Below is a small trained network, with its code and all its weights. Each question gives an input and a target symbol and asks what happens when units are switched off, that is, made to give their printed mean instead of their output.

import numpy as np


def w(rows, s, z=0):
    codes = np.array(rows[::2]) - 128.0
    scale = np.full(codes.shape[1], s)
    scale[-1] = z or s
    return codes * scale


def norm(h):
    return h / np.sqrt((h * h).mean(-1, keepdims=True) + 1e-5)


def f(y):
    return y / 2 * (1 + np.tanh(0.7978845608 * (y + 0.044715 * y**3)))


def softmax(a):
    e = np.exp(a - a.max(-1, keepdims=True))
    return e / e.sum(-1, keepdims=True)


def log_softmax(a):
    a = a - a.max(-1, keepdims=True)
    return a - np.log(np.exp(a).sum(-1, keepdims=True))


def net(x, mask):
    ids = ['ΓΛΦαεηπστ'.index(c) for c in x.split()]
    T = len(ids)
    res = E[ids] + P[:T]
    u = 0
    for l in range(2):
        q, k, v = (norm(res) @ M[l].T for M in (Q, K, V))
        z = softmax(np.where(np.tri(T) > 0, q @ k.T / 2**0.5, -1e9)) @ v
        res = res + np.where(mask[u], z, O[l][:, -1]) @ O[l][:, :-1]
        u += 1
        y = f(norm(res) @ A[l][:, :-1].T + A[l][:, -1])
        res = res + np.where(mask[u : u + 16], y, B[l][:, -1]) @ B[l][:, :-1]
        u += 16
    return log_softmax(norm(res)[-1] @ U[:, :-1].T + U[:, -1])


Q, K, V, O, A, B = {}, {}, {}, {}, {}, {}
E = w([
[169,111,168,151,87],'Γ',
[194,153,140,150,84],'Λ',
[197,121,86,132,146],'Φ',
[116,120,56,100,88],'α',
[96,86,104,175,16],'ε',
[254,153,111,153,85],'η',
[141,30,13,104,117],'π',
[176,155,150,193,35],'σ',
[50,180,225,74,176],'τ',
],0.0078)
P = w([
[108,156,82,254,220],'0',
[90,132,107,181,199],'1',
[124,117,113,161,193],'2',
[146,122,117,148,161],'3',
[153,119,119,137,142],'4',
[162,116,116,126,132],'5',
[162,116,123,116,122],'6',
[168,115,123,113,115],'7',
],0.0043)
Q[0] = w([
[238,74,34,87,159],'L0H1',
[208,20,255,26,41],'L0H1',
],0.0024)
K[0] = w([
[149,93,97,83,146],'L0H1',
[5,226,231,132,232],'L0H1',
],0.0028)
V[0] = w([
[196,105,20,173,66],'L0H1',
[182,103,48,254,91],'L0H1',
],0.0041)
O[0] = w([
[3,160,113,182,205,208],'L0H1',
[11,77,129,138,203,253],'L0H1',
],0.0055,0.0047)
A[0] = w([
[213,98,83,112,128,157],'L0N1',
[76,106,135,127,119,164],'L0N2',
[153,48,161,142,152,113],'L0N3',
[192,54,82,107,39,203],'L0N4',
[108,120,134,162,125,71],'L0N5',
[233,125,176,170,120,199],'L0N6',
[68,165,147,189,108,234],'L0N7',
[120,109,115,109,127,113],'L0N8',
[175,180,87,150,52,131],'L0N9',
[145,197,107,2,10,153],'L0N10',
[118,161,160,214,139,180],'L0N11',
[142,57,183,138,104,56],'L0N12',
[120,54,171,110,86,169],'L0N13',
[88,117,123,42,192,252],'L0N14',
[125,81,150,114,113,69],'L0N15',
[175,138,178,190,80,179],'L0N16',
],0.0067,0.0017)
B[0] = w([
[124,162,135,152,159,147],'L0N1',
[150,159,81,153,147,189],'L0N2',
[97,183,182,52,130,165],'L0N3',
[205,172,179,182,248,166],'L0N4',
[122,150,112,115,154,154],'L0N5',
[81,70,159,115,179,194],'L0N6',
[177,61,1,145,181,252],'L0N7',
[126,167,150,144,105,127],'L0N8',
[118,118,84,153,167,135],'L0N9',
[43,159,33,178,53,129],'L0N10',
[144,77,101,63,157,238],'L0N11',
[136,94,196,33,139,130],'L0N12',
[198,160,216,73,129,142],'L0N13',
[218,110,100,138,34,223],'L0N14',
[129,156,167,82,91,116],'L0N15',
[82,41,140,97,134,180],'L0N16',
],0.0045,0.0034)
Q[1] = w([
[98,111,66,69,242],'L1H1',
[26,122,2,79,215],'L1H1',
],0.0045)
K[1] = w([
[183,229,212,37,193],'L1H1',
[133,168,254,50,131],'L1H1',
],0.0069)
V[1] = w([
[251,172,11,204,27],'L1H1',
[101,28,79,130,88],'L1H1',
],0.0027)
O[1] = w([
[145,39,164,254,189,1],'L1H1',
[202,155,115,205,145,190],'L1H1',
],0.0041,0.0025)
A[1] = w([
[137,91,93,199,122,197],'L1N1',
[120,81,144,107,128,74],'L1N2',
[120,101,76,101,134,78],'L1N3',
[71,191,95,146,93,239],'L1N4',
[96,184,187,118,163,68],'L1N5',
[37,73,117,187,92,91],'L1N6',
[108,180,171,106,157,138],'L1N7',
[115,179,172,130,127,86],'L1N8',
[138,117,109,125,66,59],'L1N9',
[115,131,103,106,156,191],'L1N10',
[1,124,164,58,66,144],'L1N11',
[173,166,138,56,125,198],'L1N12',
[179,111,180,100,156,233],'L1N13',
[119,80,101,126,129,65],'L1N14',
[132,124,97,145,148,158],'L1N15',
[156,87,168,91,172,252],'L1N16',
],0.009,0.0012)
B[1] = w([
[191,185,83,253,94,254],'L1N1',
[66,122,161,119,108,140],'L1N2',
[165,178,225,78,105,216],'L1N3',
[91,64,184,161,181,158],'L1N4',
[189,122,159,90,40,132],'L1N5',
[243,177,128,175,197,209],'L1N6',
[202,179,167,176,68,135],'L1N7',
[186,129,199,158,84,116],'L1N8',
[99,164,152,114,75,113],'L1N9',
[117,133,230,148,114,196],'L1N10',
[48,146,158,193,119,162],'L1N11',
[171,130,108,156,188,159],'L1N12',
[106,127,47,232,134,161],'L1N13',
[162,151,153,121,18,193],'L1N14',
[167,136,160,210,106,201],'L1N15',
[115,139,70,152,38,194],'L1N16',
],0.0042,0.0048)
U = w([
[157,2,227,121,173,3],'Γ',
[49,29,103,98,141,131],'Λ',
[150,160,135,50,238,69],'Φ',
[36,145,42,109,56,90],'α',
[209,178,121,178,38,61],'ε',
[117,93,50,206,219,203],'η',
[174,141,67,16,104,164],'π',
[158,20,73,102,25,74],'σ',
[67,205,212,132,118,163],'τ',
],0.0069,0.0015)

Each question gives the input, a string of symbols that net reads in full, and the target symbol t.
The units are the heads (2 rows each of Q, K, V and O) and the neurons (one row each of A and B). Each row of codes is followed by its name. A weight is (code - 128) times the scale printed after its matrix; where a second scale follows, it is the last column's (O, A, B and U).
mask holds one flag per unit, layer by layer, with each layer's heads first. A switched-off unit (its flag False) gives its mean, the last column of its rows in O or B, instead of its output. The means were averaged over made-up inputs and are rounded, as every weight is.
A unit's drop is (log p(t) with every unit on - log p(t) with that unit switched off) / (log p(t) with every unit on - log p(t) with every unit switched off).
unit that matters most: the unit with the biggest drop
k most important neurons: the k neurons with the biggest drops, biggest first
top k neurons in layer l: the k neurons of layer l with the biggest drops, biggest first
drop of u: that unit's drop, to one decimal
input Γ Γ η Γ τ η Γ σ, target σ: 2 most important neurons	L0N16, L0N11
input π Φ Γ Γ Γ τ Γ, target Γ: 4 most important neurons	L0N6, L0N4, L0N16, L1N1
input τ Γ Γ Γ Λ Φ, target Φ: 2 most important neurons	L1N1, L0N7
input Γ Φ Γ α Λ Φ Γ, target σ: top 4 neurons in layer 1	L1N1, L1N16, L1N11, L1N6
input Φ Γ τ Γ ε, target ε: unit that matters most	L0N14
input π Φ τ τ Γ Φ σ, target η: top 2 neurons in layer 0	L0N4, L0N14
input π Γ Φ Γ Φ π Γ, target σ: top 2 neurons in layer 1	L1N16, L1N1
input σ π η Λ τ η π, target π: top 2 neurons in layer 0	L0N4, L0N14
input ε Γ Φ Φ π η α π, target ε: top 2 neurons in layer 0	L0N14, L0N7
input Λ Γ α τ Φ Γ π Γ, target Γ: top 4 neurons in layer 0	L0N4, L0N6, L0N16, L0N12
input τ Γ η ε, target ε: 2 most important neurons	L0N4, L0N6
input Γ Γ Γ Γ, target α: 2 most important neurons	L1N16, L0N3
input Γ ε α η Λ Λ σ, target η: top 2 neurons in layer 0	L0N14, L0N7
input Γ Γ ε τ Φ Γ Λ, target Λ: most important neuron	L0N16
input Γ Λ τ α, target α: 2 most important neurons	L0N14, L0N11
input σ σ Γ Γ Γ Γ, target α: top 3 neurons in layer 0	L0N3, L0N12, L0N13
input Γ τ Λ σ α, target α: top 2 neurons in layer 1	L1N4, L1N1
input η Γ π τ α η Γ τ, target ε: drop of L1H1	0.2
input π Γ α σ σ Γ π, target ε: drop of L0H1	0.3
input τ π σ Λ σ η Γ η, target η: drop of L1N1	0.1
input Γ π σ η τ τ, target ε: drop of L0N14	0.4
input η τ π, target π: most important neuron	L1N3
